Here is a tiny trained network, its code and every weight. The questions are about switching its units off for an input and a class, where a switched-off unit gives its printed mean instead of its output.

import numpy as np


def w(rows, s, z=0):
    codes = np.array(rows[::2]) - 128.0
    scale = np.full(codes.shape[1], s)
    scale[-1] = z or s
    return codes * scale


def f(y):
    return np.maximum(y, 0)


def log_softmax(a):
    a = a - a.max(-1, keepdims=True)
    return a - np.log(np.exp(a).sum(-1, keepdims=True))


def net(x, mask):
    res = np.array(x, float).reshape(1, 6) / 4 @ E
    y = f(res @ A[0][:, :-1].T + A[0][:, -1])
    res = res + np.where(mask, y, B[0][:, -1]) @ B[0][:, :-1]
    return log_softmax(res[-1] @ U[:, :-1].T + U[:, -1])


A, B = {}, {}
E = w([
[62,217,2,161],'x0',
[21,119,178,163],'x1',
[199,116,69,68],'x2',
[122,125,128,124],'x3',
[97,90,91,136],'x4',
[146,180,178,107],'x5',
],0.0092)
A[0] = w([
[179,58,142,80,99],'neuron 1',
[178,86,133,80,106],'neuron 2',
[147,90,96,125,128],'neuron 3',
[93,73,83,65,115],'neuron 4',
[203,130,124,194,128],'neuron 5',
[126,102,78,137,183],'neuron 6',
[149,57,204,165,237],'neuron 7',
[104,145,128,173,82],'neuron 8',
[64,227,147,158,108],'neuron 9',
[187,209,107,144,120],'neuron 10',
[112,37,114,78,96],'neuron 11',
[131,38,115,154,151],'neuron 12',
[129,36,249,149,3],'neuron 13',
[25,147,154,210,82],'neuron 14',
[131,203,228,114,153],'neuron 15',
[137,149,174,79,103],'neuron 16',
[169,149,89,189,193],'neuron 17',
[72,224,71,181,184],'neuron 18',
[50,133,121,137,74],'neuron 19',
[89,63,141,68,129],'neuron 20',
[110,75,154,119,105],'neuron 21',
[189,183,232,72,157],'neuron 22',
[132,105,125,34,124],'neuron 23',
[135,84,182,151,241],'neuron 24',
[89,111,133,49,154],'neuron 25',
[157,172,149,56,138],'neuron 26',
[87,166,122,160,73],'neuron 27',
[72,155,124,102,100],'neuron 28',
[135,168,71,108,251],'neuron 29',
[147,178,83,156,72],'neuron 30',
[161,155,154,120,107],'neuron 31',
[156,157,93,78,166],'neuron 32',
[79,61,138,195,88],'neuron 33',
[126,187,59,112,223],'neuron 34',
[60,85,135,44,117],'neuron 35',
[131,76,189,131,246],'neuron 36',
[168,121,140,102,98],'neuron 37',
[191,137,101,198,139],'neuron 38',
[121,156,156,86,108],'neuron 39',
[89,204,146,147,93],'neuron 40',
],0.011,0.0053)
B[0] = w([
[224,105,131,197,197],'neuron 1',
[231,58,74,179,184],'neuron 2',
[69,89,100,154,158],'neuron 3',
[163,141,152,95,160],'neuron 4',
[121,114,122,109,162],'neuron 5',
[78,163,186,113,180],'neuron 6',
[32,136,90,64,248],'neuron 7',
[230,90,174,130,149],'neuron 8',
[159,62,94,154,195],'neuron 9',
[66,81,111,63,185],'neuron 10',
[186,126,77,160,168],'neuron 11',
[99,145,155,130,179],'neuron 12',
[64,245,147,165,233],'neuron 13',
[201,100,116,173,207],'neuron 14',
[165,142,140,98,202],'neuron 15',
[168,150,120,155,161],'neuron 16',
[93,181,184,106,187],'neuron 17',
[156,134,139,155,248],'neuron 18',
[189,180,113,192,166],'neuron 19',
[95,153,158,152,170],'neuron 20',
[118,129,138,133,166],'neuron 21',
[103,122,106,128,227],'neuron 22',
[167,75,100,156,167],'neuron 23',
[35,130,78,5,220],'neuron 24',
[130,171,156,128,150],'neuron 25',
[191,179,87,126,173],'neuron 26',
[209,98,122,157,160],'neuron 27',
[104,86,131,164,154],'neuron 28',
[78,171,150,158,221],'neuron 29',
[119,139,163,3,172],'neuron 30',
[128,161,111,151,151],'neuron 31',
[108,109,122,162,187],'neuron 32',
[152,141,156,154,178],'neuron 33',
[39,182,179,124,229],'neuron 34',
[105,129,127,154,156],'neuron 35',
[108,114,81,80,230],'neuron 36',
[185,80,126,124,159],'neuron 37',
[68,92,142,92,167],'neuron 38',
[121,104,160,132,145],'neuron 39',
[170,161,104,181,169],'neuron 40',
],0.0051,0.011)
U = w([
[70,121,5,2,187],'0',
[54,199,220,196,185],'1',
[226,82,78,218,8],'2',
],0.0092,0.0018)

Each question gives the input, the list of numbers given to net, and the class t.
The units are the neurons (one row each of A and B). Each row of codes is followed by its name. A weight is (code - 128) times the scale printed after its matrix; where a second scale follows, it is the last column's (A, B and U).
mask holds one flag per neuron, in row order. A switched-off neuron (its flag False) gives its mean, the last column of its row in B, instead of its output. The means were averaged over made-up inputs and are rounded, as every weight is.
A unit's drop is (log p(t) with every unit on - log p(t) with that unit switched off) / (log p(t) with every unit on - log p(t) with every unit switched off).
The circuit of an input: a set's keep is (log p(t) with only the set's units on - log p(t) with every unit switched off) / (log p(t) with every unit on - log p(t) with every unit switched off). Starting from the 12 units with the biggest drops (on a tie, the unit counted first), units are removed one at a time, each time the one whose removal leaves the highest keep (on an exact tie, the one counted first), for as long as the keep stays at least 0.8.
circuit, biggest first: the units of the circuit, biggest drop first
most important unit: the unit with the biggest drop
k most important neurons: the k neurons with the biggest drops, biggest first
drop when u is switched off: that unit's drop, to one decimal
input [1,8,-7,3,2,-2], class 2: circuit, biggest first : (neuron 14; neuron 9; neuron 34)
input [0,-8,4,6,-4,-7], class 2: 2 most important neurons : (neuron 24; neuron 7)
input [8,4,3,6,5,1], class 1: most important neuron : (neuron 34)
input [-8,-7,-8,2,8,8], class 0: circuit, biggest first : (neuron 24; neuron 7)
input [4,-7,-5,-3,1,1], class 1: circuit, biggest first : (neuron 24; neuron 34)
input [-8,0,0,0,8,1], class 0: 2 most important neurons : (neuron 24; neuron 7)
input [-8,1,5,4,-1,7], class 0: 2 most important neurons : (neuron 7; neuron 24)
input [-5,-1,6,-2,-5,-5], class 2: 2 most important neurons : (neuron 1; neuron 2)
input [-7,-5,-8,1,2,7], class 0: 3 most important neurons : (neuron 24; neuron 7; neuron 36)
input [2,2,-2,-6,-4,-4], class 2: 2 most important neurons : (neuron 13; neuron 7)
input [-5,-7,4,4,5,7], class 2: 2 most important neurons : (neuron 1; neuron 2)
input [-1,-3,7,-4,5,-7], class 2: drop when neuron 24 is switched off : 0.1
input [-4,-5,-1,-7,-6,4], class 0: drop when neuron 22 is switched off : 0.1
input [7,1,-7,4,7,-7], class 2: most important unit : neuron 14
input [-6,-6,-3,3,-4,4], class 0: drop when neuron 7 is switched off : 0.2
